Below is a small trained network, with its code and all its weights. Each question gives an input and a class and asks what happens when units are switched off, that is, made to give their printed mean instead of their output.

import numpy as np


def w(rows, s, z=0):
    codes = np.array(rows[::2]) - 128.0
    scale = np.full(codes.shape[1], s)
    scale[-1] = z or s
    return codes * scale


def norm(h):
    return h / np.sqrt((h * h).mean(-1, keepdims=True) + 1e-5)


def f(y):
    return y / 2 * (1 + np.tanh(0.7978845608 * (y + 0.044715 * y**3)))


def log_softmax(a):
    a = a - a.max(-1, keepdims=True)
    return a - np.log(np.exp(a).sum(-1, keepdims=True))


def net(x, mask):
    res = np.array(x, float).reshape(1, 7) / 4 @ E
    u = 0
    for l in range(4):
        y = f(norm(res) @ A[l][:, :-1].T + A[l][:, -1])
        res = res + np.where(mask[u : u + 4], y, B[l][:, -1]) @ B[l][:, :-1]
        u += 4
    return log_softmax(norm(res)[-1] @ U[:, :-1].T + U[:, -1])


A, B = {}, {}
E = w([
[129,131,126,125,123,132,135,136,125],'x0',
[120,183,184,170,79,215,56,125,195],'x1',
[176,103,65,52,1,114,100,161,122],'x2',
[80,97,91,236,63,133,213,51,152],'x3',
[102,79,217,115,117,58,210,235,227],'x4',
[72,53,222,69,99,177,125,104,39],'x5',
[126,108,128,135,135,117,113,120,142],'x6',
],0.002)
A[0] = w([
[65,46,250,48,62,201,137,91,30,3],'0.n0',
[25,58,203,84,133,113,80,107,72,63],'0.n1',
[190,185,240,158,56,204,86,120,145,17],'0.n2',
[70,122,149,145,186,109,141,168,37,137],'0.n3',
],0.0025,0.0012)
B[0] = w([
[200,137,123,227,148,135,150,145,158,247],'0.n0',
[153,153,56,163,126,175,173,207,108,170],'0.n1',
[118,92,151,77,111,124,163,63,254,147],'0.n2',
[84,146,71,109,187,95,163,115,111,154],'0.n3',
],0.0051,0.0012)
A[1] = w([
[249,213,159,212,134,126,154,201,134,245],'1.n0',
[186,96,104,92,4,111,76,182,101,38],'1.n1',
[184,124,162,27,176,134,27,188,99,3],'1.n2',
[34,79,105,196,23,83,172,47,120,16],'1.n3',
],0.0038,0.00049)
B[1] = w([
[196,101,5,161,151,103,206,107,129,195],'1.n0',
[77,189,114,253,148,114,159,199,114,235],'1.n1',
[32,86,91,77,207,218,190,125,156,196],'1.n2',
[37,116,69,33,245,231,116,185,164,250],'1.n3',
],0.0042,0.0022)
A[2] = w([
[15,167,119,206,196,153,102,103,137,248],'2.n0',
[155,51,81,51,133,63,235,120,76,100],'2.n1',
[148,7,252,156,101,205,112,159,26,141],'2.n2',
[195,140,214,129,65,221,73,102,230,118],'2.n3',
],0.003,0.0014)
B[2] = w([
[142,148,166,69,127,65,127,255,48,252],'2.n0',
[127,103,195,100,96,148,135,53,114,170],'2.n1',
[174,108,47,238,150,106,141,71,187,138],'2.n2',
[82,129,141,116,108,39,141,15,175,158],'2.n3',
],0.0049,0.0028)
A[3] = w([
[226,166,16,127,188,61,120,124,218,96],'3.n0',
[110,71,117,62,145,57,179,102,19,59],'3.n1',
[166,41,254,124,84,30,250,253,222,8],'3.n2',
[162,122,108,165,113,65,120,211,10,179],'3.n3',
],0.0033,0.0012)
B[3] = w([
[144,51,148,176,115,163,211,89,101,161],'3.n0',
[99,150,139,157,29,94,110,106,254,183],'3.n1',
[140,172,103,135,126,166,34,83,55,253],'3.n2',
[159,160,186,179,109,133,89,110,193,218],'3.n3',
],0.0057,0.0028)
U = w([
[54,110,98,63,192,141,155,207,118,193],'0',
[229,88,113,206,132,116,184,107,112,134],'1',
[134,182,135,131,112,116,3,85,62,77],'2',
[119,190,158,163,125,89,103,179,129,212],'3',
[89,115,191,88,62,56,115,51,219,10],'4',
],0.0062,0.0013)

Each question gives the input, the list of numbers given to net, and the class t.
The units are the neurons (one row each of A and B). Each row of codes is followed by its name. A weight is (code - 128) times the scale printed after its matrix; where a second scale follows, it is the last column's (A, B and U).
mask holds one flag per neuron, layer by layer. A switched-off neuron (its flag False) gives its mean, the last column of its row in B, instead of its output. The means were averaged over made-up inputs and are rounded, as every weight is.
A unit's drop is (log p(t) with every unit on - log p(t) with that unit switched off) / (log p(t) with every unit on - log p(t) with every unit switched off).
The circuit of an input: a set's keep is (log p(t) with only the set's units on - log p(t) with every unit switched off) / (log p(t) with every unit on - log p(t) with every unit switched off). Starting from the 12 units with the biggest drops (on a tie, the unit counted first), units are removed one at a time, each time the one whose removal leaves the highest keep (on an exact tie, the one counted first), for as long as the keep stays at least 0.8.
circuit, biggest first: the units of the circuit, biggest drop first
unit that matters most: the unit with the biggest drop
k most important neurons: the k neurons with the biggest drops, biggest first
k most important neurons of layer l: the k neurons of layer l with the biggest drops, biggest first
input [0,7,4,-6,-5,7,-5], class 1: circuit, biggest first => [0.n0, 2.n2, 1.n3]
input [7,-2,4,8,-3,1,-5], class 0: circuit, biggest first => [1.n3]
input [-4,7,4,-3,5,-7,2], class 1: 2 most important neurons => [1.n0, 3.n0]
input [-6,-7,-2,6,-1,0,-8], class 4: 3 most important neurons => [3.n1, 1.n1, 1.n2]
input [-8,-1,-2,5,8,-2,-7], class 2: 2 most important neurons => [3.n2, 1.n2]
input [5,1,-7,3,7,0,6], class 2: circuit, biggest first => [3.n2, 1.n1]
input [-8,1,7,-3,-1,1,-4], class 3: 3 most important neurons => [1.n1, 1.n3, 3.n3]
input [2,7,3,-1,7,5,-6], class 2: 2 most important neurons => [3.n2, 3.n1]
input [3,5,-3,8,-4,-7,5], class 0: 2 most important neurons of layer 1 => [1.n3, 1.n1]
input [6,0,-7,-7,8,5,0], class 2: 3 most important neurons => [3.n2, 1.n3, 1.n1]
input [3,-8,-7,3,4,6,-6], class 4: 4 most important neurons => [3.n1, 1.n1, 2.n1, 0.n3]
input [-2,7,3,1,-5,-5,-8], class 4: 2 most important neurons => [0.n2, 2.n3]
input [8,0,-6,6,8,-4,3], class 2: circuit, biggest first => [3.n2, 1.n2, 1.n1]
input [6,-7,7,-2,0,6,-2], class 3: circuit, biggest first => [1.n1, 3.n3]
input [-6,5,-6,8,-8,-6,2], class 0: unit that matters most => 1.n3
input [-3,-4,0,3,8,8,-1], class 1: 2 most important neurons of layer 2 => [2.n2, 2.n0]
input [-2,0,1,4,7,-5,-7], class 2: 4 most important neurons => [3.n2, 0.n0, 0.n1, 2.n2]
input [-1,0,5,-7,7,-8,1], class 1: circuit, biggest first => [1.n0, 3.n0]
input [-7,-7,-1,-4,2,-5,7], class 4: 3 most important neurons => [3.n1, 1.n3, 0.n0]
input [2,-4,-4,-4,-3,8,-2], class 1: 2 most important neurons => [0.n0, 1.n3]
input [-6,-5,0,3,1,6,2], class 1: 2 most important neurons => [0.n0, 0.n1]
input [-4,-4,-3,-3,7,6,8], class 2: circuit, biggest first => [3.n2]
input [-5,1,-4,-7,-6,8,7], class 1: circuit, biggest first => [0.n0, 2.n2]
input [-3,-7,-6,3,4,4,2], class 4: circuit, biggest first => [3.n1, 1.n1]
input [-4,-8,-3,5,6,-1,-4], class 4: circuit, biggest first => [3.n1, 1.n1, 2.n1]
input [3,4,-1,-3,6,8,-7], class 1: 2 most important neurons => [0.n0, 2.n2]
input [-2,2,-5,-8,-6,6,-4], class 0: unit that matters most => 1.n2
input [-3,-5,8,-2,-1,-2,7], class 3: 2 most important neurons of layer 3 => [3.n3, 3.n2]
input [6,7,4,0,4,8,4], class 1: 3 most important neurons => [0.n0, 2.n2, 0.n1]
